Here is a tiny trained network, its code and every weight. The questions are about switching its units off for an input and a target symbol, where a switched-off unit gives its printed mean instead of its output.

import numpy as np


def w(rows, s, z=0):
    codes = np.array(rows[::2]) - 128.0
    scale = np.full(codes.shape[1], s)
    scale[-1] = z or s
    return codes * scale


def norm(h):
    return h / np.sqrt((h * h).mean(-1, keepdims=True) + 1e-5)


def f(y):
    return y / 2 * (1 + np.tanh(0.7978845608 * (y + 0.044715 * y**3)))


def softmax(a):
    e = np.exp(a - a.max(-1, keepdims=True))
    return e / e.sum(-1, keepdims=True)


def log_softmax(a):
    a = a - a.max(-1, keepdims=True)
    return a - np.log(np.exp(a).sum(-1, keepdims=True))


def net(x, mask):
    ids = ['δηθμπφψ'.index(c) for c in x.split()]
    T = len(ids)
    res = E[ids] + P[:T]
    r = norm(res)
    for j in range(2):
        rows = slice(3 * j, 3 * j + 3)
        q, k, v = (r @ M[0][rows].T for M in (Q, K, V))
        z = softmax(np.where(np.tri(T) > 0, q @ k.T / 3**0.5, -1e9)) @ v
        o = O[0][rows]
        res = res + np.where(mask[j], z, o[:, -1]) @ o[:, :-1]
    y = f(norm(res) @ A[0][:, :-1].T + A[0][:, -1])
    res = res + np.where(mask[2:26], y, B[0][:, -1]) @ B[0][:, :-1]
    return log_softmax(norm(res)[-1] @ U[:, :-1].T + U[:, -1])


Q, K, V, O, A, B = {}, {}, {}, {}, {}, {}
E = w([
[144,138,144],'δ',
[4,93,135],'η',
[90,122,184],'θ',
[128,64,152],'μ',
[93,132,177],'π',
[182,190,29],'φ',
[126,132,107],'ψ',
],0.015)
P = w([
[93,134,58],'0',
[211,134,3],'1',
[113,67,164],'2',
[119,79,179],'3',
[176,148,79],'4',
[127,150,193],'5',
[130,161,189],'6',
[151,162,164],'7',
[131,149,197],'8',
[144,157,158],'9',
[125,158,204],'10',
[129,164,189],'11',
],0.0058)
Q[0] = w([
[254,131,213],'head 0',
[36,99,144],'head 0',
[205,76,103],'head 0',
[90,187,128],'head 1',
[91,124,76],'head 1',
[106,98,125],'head 1',
],0.016)
K[0] = w([
[250,104,174],'head 0',
[89,64,96],'head 0',
[208,155,72],'head 0',
[150,53,159],'head 1',
[57,110,126],'head 1',
[107,125,97],'head 1',
],0.014)
V[0] = w([
[64,100,92],'head 0',
[89,203,76],'head 0',
[191,201,137],'head 0',
[183,103,185],'head 1',
[42,111,184],'head 1',
[253,203,178],'head 1',
],0.015)
O[0] = w([
[59,207,143,99],'head 0',
[197,244,163,16],'head 0',
[247,113,121,84],'head 0',
[131,248,118,183],'head 1',
[239,199,109,255],'head 1',
[16,130,24,126],'head 1',
],0.011,0.0024)
A[0] = w([
[158,46,151,7],'neuron 0',
[173,57,132,96],'neuron 1',
[58,125,36,216],'neuron 2',
[103,230,49,207],'neuron 3',
[101,169,146,117],'neuron 4',
[113,86,169,174],'neuron 5',
[103,126,116,68],'neuron 6',
[108,152,142,59],'neuron 7',
[169,129,149,129],'neuron 8',
[159,196,121,15],'neuron 9',
[130,131,126,84],'neuron 10',
[144,160,162,70],'neuron 11',
[103,131,105,123],'neuron 12',
[131,124,118,131],'neuron 13',
[183,161,133,116],'neuron 14',
[129,130,133,85],'neuron 15',
[122,140,117,77],'neuron 16',
[128,159,141,55],'neuron 17',
[116,120,141,98],'neuron 18',
[155,28,175,11],'neuron 19',
[19,253,120,32],'neuron 20',
[126,152,98,137],'neuron 21',
[131,165,82,164],'neuron 22',
[125,89,146,50],'neuron 23',
],0.015,0.0019)
B[0] = w([
[125,89,188,156],'neuron 0',
[97,121,205,169],'neuron 1',
[34,164,88,251],'neuron 2',
[150,64,156,210],'neuron 3',
[112,162,144,159],'neuron 4',
[133,92,124,158],'neuron 5',
[108,120,133,134],'neuron 6',
[127,151,142,136],'neuron 7',
[123,104,93,149],'neuron 8',
[156,111,60,163],'neuron 9',
[133,131,126,123],'neuron 10',
[108,146,119,150],'neuron 11',
[101,127,128,145],'neuron 12',
[125,128,135,130],'neuron 13',
[128,89,86,171],'neuron 14',
[132,128,124,123],'neuron 15',
[130,124,124,125],'neuron 16',
[124,142,124,133],'neuron 17',
[126,125,131,129],'neuron 18',
[158,57,171,166],'neuron 19',
[15,226,252,255],'neuron 20',
[120,112,110,140],'neuron 21',
[125,104,90,155],'neuron 22',
[130,111,141,131],'neuron 23',
],0.029,0.0072)
U = w([
[133,158,93,85],'δ',
[183,204,162,135],'η',
[79,71,78,253],'θ',
[39,102,10,110],'μ',
[147,185,77,164],'π',
[147,179,84,64],'φ',
[150,28,189,106],'ψ',
],0.011,0.003)

Each question gives the input, a string of symbols that net reads in full, and the target symbol t.
The units are the heads (3 rows each of Q, K, V and O) and the neurons (one row each of A and B). Each row of codes is followed by its name. A weight is (code - 128) times the scale printed after its matrix; where a second scale follows, it is the last column's (O, A, B and U).
mask holds one flag per unit, heads first, then neurons. A switched-off unit (its flag False) gives its mean, the last column of its rows in O or B, instead of its output. The means were averaged over made-up inputs and are rounded, as every weight is.
A unit's drop is (log p(t) with every unit on - log p(t) with that unit switched off) / (log p(t) with every unit on - log p(t) with every unit switched off).
The circuit of an input: a set's keep is (log p(t) with only the set's units on - log p(t) with every unit switched off) / (log p(t) with every unit on - log p(t) with every unit switched off). Starting from the 12 units with the biggest drops (on a tie, the unit counted first), units are removed one at a time, each time the one whose removal leaves the highest keep (on an exact tie, the one counted first), for as long as the keep stays at least 0.8.
units of the circuit, in order: the units of the circuit, biggest drop first
k most important neurons: the k neurons with the biggest drops, biggest first
heads that matter: for each layer, one digit per head in row order, 1 if its drop is at least 0.15 and else 0, layers parted by /
drop when u is switched off: that unit's drop, to one decimal
input π ψ π μ η μ μ π θ δ, target ψ: units of the circuit, in order	head 0
input δ μ θ π δ π ψ η θ δ, target μ: units of the circuit, in order	head 1; neuron 2
input μ π δ π δ μ δ ψ δ μ δ μ, target μ: units of the circuit, in order	head 1; neuron 2
input ψ μ φ, target ψ: heads that matter	01
input ψ π δ π, target ψ: heads that matter	01
input μ φ δ π π μ μ δ δ μ μ, target μ: heads that matter	11
input δ μ δ η μ δ, target μ: units of the circuit, in order	head 1; head 0; neuron 20
input η π π μ, target ψ: heads that matter	01
input φ π π π π θ δ η π δ μ, target ψ: heads that matter	10
input π θ ψ, target π: 3 most important neurons	neuron 20; neuron 2; neuron 3
input ψ η π ψ, target ψ: 2 most important neurons	neuron 2; neuron 20
input δ η θ δ, target ψ: 2 most important neurons	neuron 19; neuron 0
input η θ δ π, target η: drop when head 1 is switched off	0.4
input η δ ψ, target η: drop when head 1 is switched off	0.5
input η φ ψ, target η: drop when head 0 is switched off	1.2
input π ψ ψ θ δ ψ π ψ μ η, target η: most important neuron	neuron 2
